Below is a small trained network, with its code and all its weights. Each question gives an input and a class and asks what happens when units are switched off, that is, made to give their printed mean instead of their output.

import numpy as np


def w(rows, s, z=0):
    codes = np.array(rows[::2]) - 128.0
    scale = np.full(codes.shape[1], s)
    scale[-1] = z or s
    return codes * scale


def norm(h):
    return h / np.sqrt((h * h).mean(-1, keepdims=True) + 1e-5)


def f(y):
    return np.maximum(y, 0)


def log_softmax(a):
    a = a - a.max(-1, keepdims=True)
    return a - np.log(np.exp(a).sum(-1, keepdims=True))


def net(x, mask):
    res = np.array(x, float).reshape(1, 3) / 4 @ E
    u = 0
    for l in range(4):
        y = f(norm(res) @ A[l][:, :-1].T + A[l][:, -1])
        res = res + np.where(mask[u : u + 7], y, B[l][:, -1]) @ B[l][:, :-1]
        u += 7
    return log_softmax(norm(res)[-1] @ U[:, :-1].T + U[:, -1])


A, B = {}, {}
E = w([
[83,8,182,32,69,128,80,114],'x0',
[13,175,108,157,119,76,79,43],'x1',
[140,63,2,199,74,137,141,208],'x2',
],0.0082)
A[0] = w([
[77,136,63,102,67,151,72,177,55],'L0N1',
[192,47,132,162,121,91,191,133,250],'L0N2',
[156,129,78,208,60,171,209,121,209],'L0N3',
[191,103,78,63,141,43,104,197,211],'L0N4',
[133,56,143,108,138,94,84,150,94],'L0N5',
[141,212,198,132,59,202,104,2,204],'L0N6',
[98,85,109,142,58,125,108,83,148],'L0N7',
],0.0055,0.0015)
B[0] = w([
[205,128,172,217,138,125,86,122,183],'L0N1',
[96,173,56,144,109,153,148,146,228],'L0N2',
[160,108,90,181,168,107,157,72,236],'L0N3',
[128,184,121,116,134,172,111,96,209],'L0N4',
[89,162,122,121,160,129,143,98,189],'L0N5',
[140,117,139,97,2,98,160,244,254],'L0N6',
[144,187,109,118,153,90,107,45,200],'L0N7',
],0.0089,0.0043)
A[1] = w([
[139,65,124,169,119,136,65,224,170],'L1N1',
[137,169,181,77,194,135,135,115,220],'L1N2',
[85,153,142,66,124,61,120,104,252],'L1N3',
[182,137,163,169,156,111,216,254,197],'L1N4',
[77,147,150,124,83,126,176,102,80],'L1N5',
[77,139,109,151,119,143,124,86,135],'L1N6',
[100,50,52,138,47,143,140,201,128],'L1N7',
],0.0074,0.0022)
B[1] = w([
[137,229,134,149,208,155,94,49,163],'L1N1',
[59,118,135,72,47,36,80,69,196],'L1N2',
[57,148,132,78,51,190,112,254,237],'L1N3',
[32,94,142,54,124,109,96,65,254],'L1N4',
[61,104,232,68,45,133,215,123,172],'L1N5',
[139,155,157,77,209,121,80,111,170],'L1N6',
[110,186,203,156,180,88,194,109,196],'L1N7',
],0.006,0.0063)
A[2] = w([
[198,178,137,103,155,247,195,130,166],'L2N1',
[96,167,157,101,138,121,71,122,173],'L2N2',
[117,130,182,94,84,119,101,131,166],'L2N3',
[104,156,92,111,137,196,160,74,7],'L2N4',
[104,141,96,165,141,100,126,118,46],'L2N5',
[149,93,130,148,110,103,103,131,52],'L2N6',
[140,142,106,177,142,143,165,148,178],'L2N7',
],0.011,0.0012)
B[2] = w([
[66,105,162,102,157,140,95,228,219],'L2N1',
[46,132,138,60,38,217,171,181,226],'L2N2',
[172,84,28,88,3,59,161,136,254],'L2N3',
[152,67,165,194,183,189,92,192,190],'L2N4',
[222,136,113,128,98,123,127,161,179],'L2N5',
[170,142,73,109,191,130,165,118,132],'L2N6',
[182,146,135,1,46,147,117,66,194],'L2N7',
],0.0059,0.0086)
A[3] = w([
[181,133,128,128,88,2,105,76,250],'L3N1',
[100,186,137,239,144,76,157,52,137],'L3N2',
[142,71,104,39,71,70,176,139,93],'L3N3',
[117,115,220,30,119,154,162,175,190],'L3N4',
[152,172,137,206,205,146,196,127,152],'L3N5',
[114,180,226,119,15,148,58,109,115],'L3N6',
[61,228,183,84,108,50,171,155,164],'L3N7',
],0.0073,0.0019)
B[3] = w([
[110,143,144,160,191,53,90,45,178],'L3N1',
[152,114,254,133,138,90,63,55,153],'L3N2',
[154,102,110,153,93,131,168,68,234],'L3N3',
[22,145,161,191,147,63,80,81,254],'L3N4',
[86,97,168,92,66,105,171,133,165],'L3N5',
[113,135,109,57,104,92,195,167,232],'L3N6',
[70,48,39,74,70,163,187,95,227],'L3N7',
],0.0088,0.0093)
U = w([
[30,85,107,18,10,76,183,87,141],'0',
[189,164,128,202,165,41,65,23,255],'1',
[250,128,71,127,122,201,203,181,16],'2',
[60,101,180,143,249,155,62,207,80],'3',
],0.011,0.0017)

Each question gives the input, the list of numbers given to net, and the class t.
The units are the neurons (one row each of A and B). Each row of codes is followed by its name. A weight is (code - 128) times the scale printed after its matrix; where a second scale follows, it is the last column's (A, B and U).
mask holds one flag per neuron, layer by layer. A switched-off neuron (its flag False) gives its mean, the last column of its row in B, instead of its output. The means were averaged over made-up inputs and are rounded, as every weight is.
A unit's drop is (log p(t) with every unit on - log p(t) with that unit switched off) / (log p(t) with every unit on - log p(t) with every unit switched off).
unit that matters most: the unit with the biggest drop
k most important neurons: the k neurons with the biggest drops, biggest first
top k neurons in layer l: the k neurons of layer l with the biggest drops, biggest first
drop of u: that unit's drop, to one decimal
input [-4,-1,5], class 2: unit that matters most => L3N4
input [5,-2,8], class 2: top 3 neurons in layer 0 => L0N4; L0N2; L0N6
input [-6,5,1], class 1: 3 most important neurons => L1N3; L0N3; L2N2
input [8,-4,7], class 3: 2 most important neurons => L1N1; L1N7
input [2,-1,4], class 2: top 2 neurons in layer 0 => L0N4; L0N2
input [0,-2,8], class 2: 3 most important neurons => L3N4; L1N2; L0N4
input [4,-1,6], class 1: 4 most important neurons => L0N1; L2N2; L1N3; L0N7
input [-7,-2,5], class 2: 2 most important neurons => L3N4; L1N2
input [5,-6,1], class 3: 2 most important neurons => L0N6; L0N2
input [-6,-4,1], class 2: 2 most important neurons => L0N3; L3N4
input [1,-2,4], class 2: 2 most important neurons => L3N4; L0N3
input [-1,-3,4], class 2: 2 most important neurons => L0N3; L3N4
input [7,-2,5], class 3: top 2 neurons in layer 0 => L0N6; L0N4
input [4,5,5], class 1: 2 most important neurons => L0N1; L0N6
input [8,-5,3], class 3: unit that matters most => L0N6
input [-8,-2,1], class 2: top 2 neurons in layer 3 => L3N4; L3N7
input [0,0,1], class 1: drop of L2N2 => 0.4
